[[ -1 -17  -9 -10  29]
 [ -4   3  -7  -6 -16]
 [  4   0  -4  13  23]
 [-14  10 -12 -19 -14]
 [  7  23  -5  -5 -23]
 [  0   5 -18 -10   9]
 [-17   0  -3  -5  -4]]
->
[[  0   5 -18 -10   9]
 [-14  10 -12 -19 -14]
 [ -1 -17  -9 -10  29]
 [ -4   3  -7  -6 -16]
 [  7  23  -5  -5 -23]
 [  4   0  -4  13  23]
 [-17   0  -3  -5  -4]]

[[  6 -23  20 -22  19 -26  12]
 [ -1  -4  -6  12   8 -12  23]
 [ -6  25 -22  23 -19  29 -15]
 [ -5  15 -18  19 -12  14   1]
 [ -7  18 -23  26 -14  15   7]
 [ -3  16 -10   7 -16  22 -20]
 [  4 -11  16 -17   9 -10  -5]
 [ -7  18 -26  33 -10  13  13]
 [ -3   4 -12  20   2  -2  17]
 [  2   2   9 -16  -6  12 -27]]
->
[[ -7  18 -26  33 -10  13  13]
 [ -7  18 -23  26 -14  15   7]
 [ -6  25 -22  23 -19  29 -15]
 [ -5  15 -18  19 -12  14   1]
 [ -3   4 -12  20   2  -2  17]
 [ -3  16 -10   7 -16  22 -20]
 [ -1  -4  -6  12   8 -12  23]
 [  2   2   9 -16  -6  12 -27]
 [  4 -11  16 -17   9 -10  -5]
 [  6 -23  20 -22  19 -26  12]]

[[-17 -16  11 -13 -21  13  24 -23  -6  28 -15]
 [ 17  22  -3  22  28 -17 -23  28   0 -18  11]
 [-15 -19   9 -20 -23  21  26 -26   0  23 -12]]
->
[[ 17  22  -3  22  28 -17 -23  28   0 -18  11]
 [-15 -19   9 -20 -23  21  26 -26   0  23 -12]
 [-17 -16  11 -13 -21  13  24 -23  -6  28 -15]]

[[-16  29  -8 -20 -21 -24 -18 -25 -13  25  -9 -20 -24]
 [ 14 -26   8  19  20  22  17  22  12 -21   9  19  21]
 [ 11 -18   6  13  14  13  11  14   9 -16   7  13  14]
 [-11  18  -6 -12 -14 -13 -10 -14 -10  16  -7 -13 -15]]
->
[[-16  29  -8 -20 -21 -24 -18 -25 -13  25  -9 -20 -24]
 [-11  18  -6 -12 -14 -13 -10 -14 -10  16  -7 -13 -15]
 [ 11 -18   6  13  14  13  11  14   9 -16   7  13  14]
 [ 14 -26   8  19  20  22  17  22  12 -21   9  19  21]]

[[ 26   0  -6   4  18   0  14  14]
 [-23  -8  10   9 -21   7  10 -10]
 [  7 -10   0  15   1   7  31   8]
 [ 24  -3  -7   6  16   1  19  14]
 [-24  -8  11   6 -21   6   5 -11]
 [ -6 -12   7  17 -10   8  28   1]]
->
[[ 24  -3  -7   6  16   1  19  14]
 [ 26   0  -6   4  18   0  14  14]
 [  7 -10   0  15   1   7  31   8]
 [ -6 -12   7  17 -10   8  28   1]
 [-23  -8  10   9 -21   7  10 -10]
 [-24  -8  11   6 -21   6   5 -11]]

[[13  7 13  4  5  3 27  3]
 [15  5  3 13 18  2 11  1]]
->
[[15  5  3 13 18  2 11  1]
 [13  7 13  4  5  3 27  3]]

[[ 33  17  12   5]
 [-31   5 -20 -25]
 [-26  -2 -13 -13]
 [  5 -12  11  19]
 [-16   0  -8  -8]
 [  3  32 -14 -32]
 [  1 -22  13  27]
 [ 30   3  17  19]]
->
[[-31   5 -20 -25]
 [  3  32 -14 -32]
 [-26  -2 -13 -13]
 [-16   0  -8  -8]
 [  5 -12  11  19]
 [ 33  17  12   5]
 [  1 -22  13  27]
 [ 30   3  17  19]]

[[ 32 -30 -13  28 -10 -14]
 [ 31  35   0  27  -8 -18]
 [  6  31 -15 -11  34  11]
 [-35 -26 -29  32  -8  18]
 [-25 -27  -7  26 -27 -33]
 [ -8  -4  20   1 -17 -20]
 [ 25  21  -8  13   9 -27]
 [ 18   1   6  14  21 -30]]
->
[[-35 -26 -29  32  -8  18]
 [  6  31 -15 -11  34  11]
 [ 32 -30 -13  28 -10 -14]
 [ 25  21  -8  13   9 -27]
 [-25 -27  -7  26 -27 -33]
 [ 31  35   0  27  -8 -18]
 [ 18   1   6  14  21 -30]
 [ -8  -4  20   1 -17 -20]]

[[-35   0   2]
 [ -4 -36  31]
 [-10 -27 -28]]
->
[[-10 -27 -28]
 [-35   0   2]
 [ -4 -36  31]]
---
[[-35 -13  35 -21  -3]
 [-11 -31   1   2  -8]
 [-15  -9 -17   8  17]
 [ 22  -8   6  -6  -8]
 [ -1 -25  15   7 -20]]
->
[[-11 -31   1]
 [-15  -9 -17]]

[[-21 -34 -25  20   9]
 [  4   9  -5  19   6]
 [  0  26  34 -26 -20]]
->
[[ 4  9 -5]
 [ 0 26 34]]

[[ -4  -7  34  -2]
 [ 11 -31  12   2]
 [ -7  -8   1   5]
 [-31 -16   2 -29]
 [-16  -8  -8  -6]]
->
[[ 11 -31  12]
 [ -7  -8   1]]

[[  0   0   0  -1   1]
 [  0   0   0  -5   4]
 [ -1   0   1 -12  11]
 [ -1  -1   2 -21  20]
 [ -2  -1   2 -26  24]]
->
[[ 0  0  0]
 [-1  0  1]]

[[  4 -17 -17]
 [  4 -12 -15]
 [  3 -13 -13]
 [  5 -22 -20]
 [  5 -27 -21]]
->
[[  4 -12 -15]
 [  3 -13 -13]]

[[  4   0   0   0   0]
 [ -3 -22  14  -5 -26]
 [  1   0  -1   0   1]
 [ -1  10   7  -1   8]
 [  0   0   1   0   0]]
->
[[ -3 -22  14]
 [  1   0  -1]]
---
[[ 20  -2 -22 -14 -19]
 [ 18  -1 -18 -10 -18]
 [-30  17  18  12  13]
 [-11   1  11   9  10]
 [  0 -17   0   5 -12]]
->
[[20 -2]
 [18 -1]]

[[ 30 -13   6]
 [ 19 -24  -1]]
->
[[ 30 -13]
 [ 19 -24]]

[[ 1  4  0  3  0]
 [ 2  6  1  2  0]
 [-5  4  0  7  0]
 [ 3 27 -2  9  1]
 [ 2  4  0  2  0]]
->
[[1 4]
 [2 6]]

[[-12  19 -33]
 [-11  15  24]
 [-27  20   2]
 [ -6  23 -17]]
->
[[-12  19]
 [-11  15]]

[[ 27 -26]
 [  5  31]
 [ 19 -35]
 [ 13  26]
 [-12  21]]
->
[[ 27 -26]
 [  5  31]]

[[-31 -23  21]
 [-15  -5 -13]
 [-27  16 -27]]
->
[[-31 -23]
 [-15  -5]]
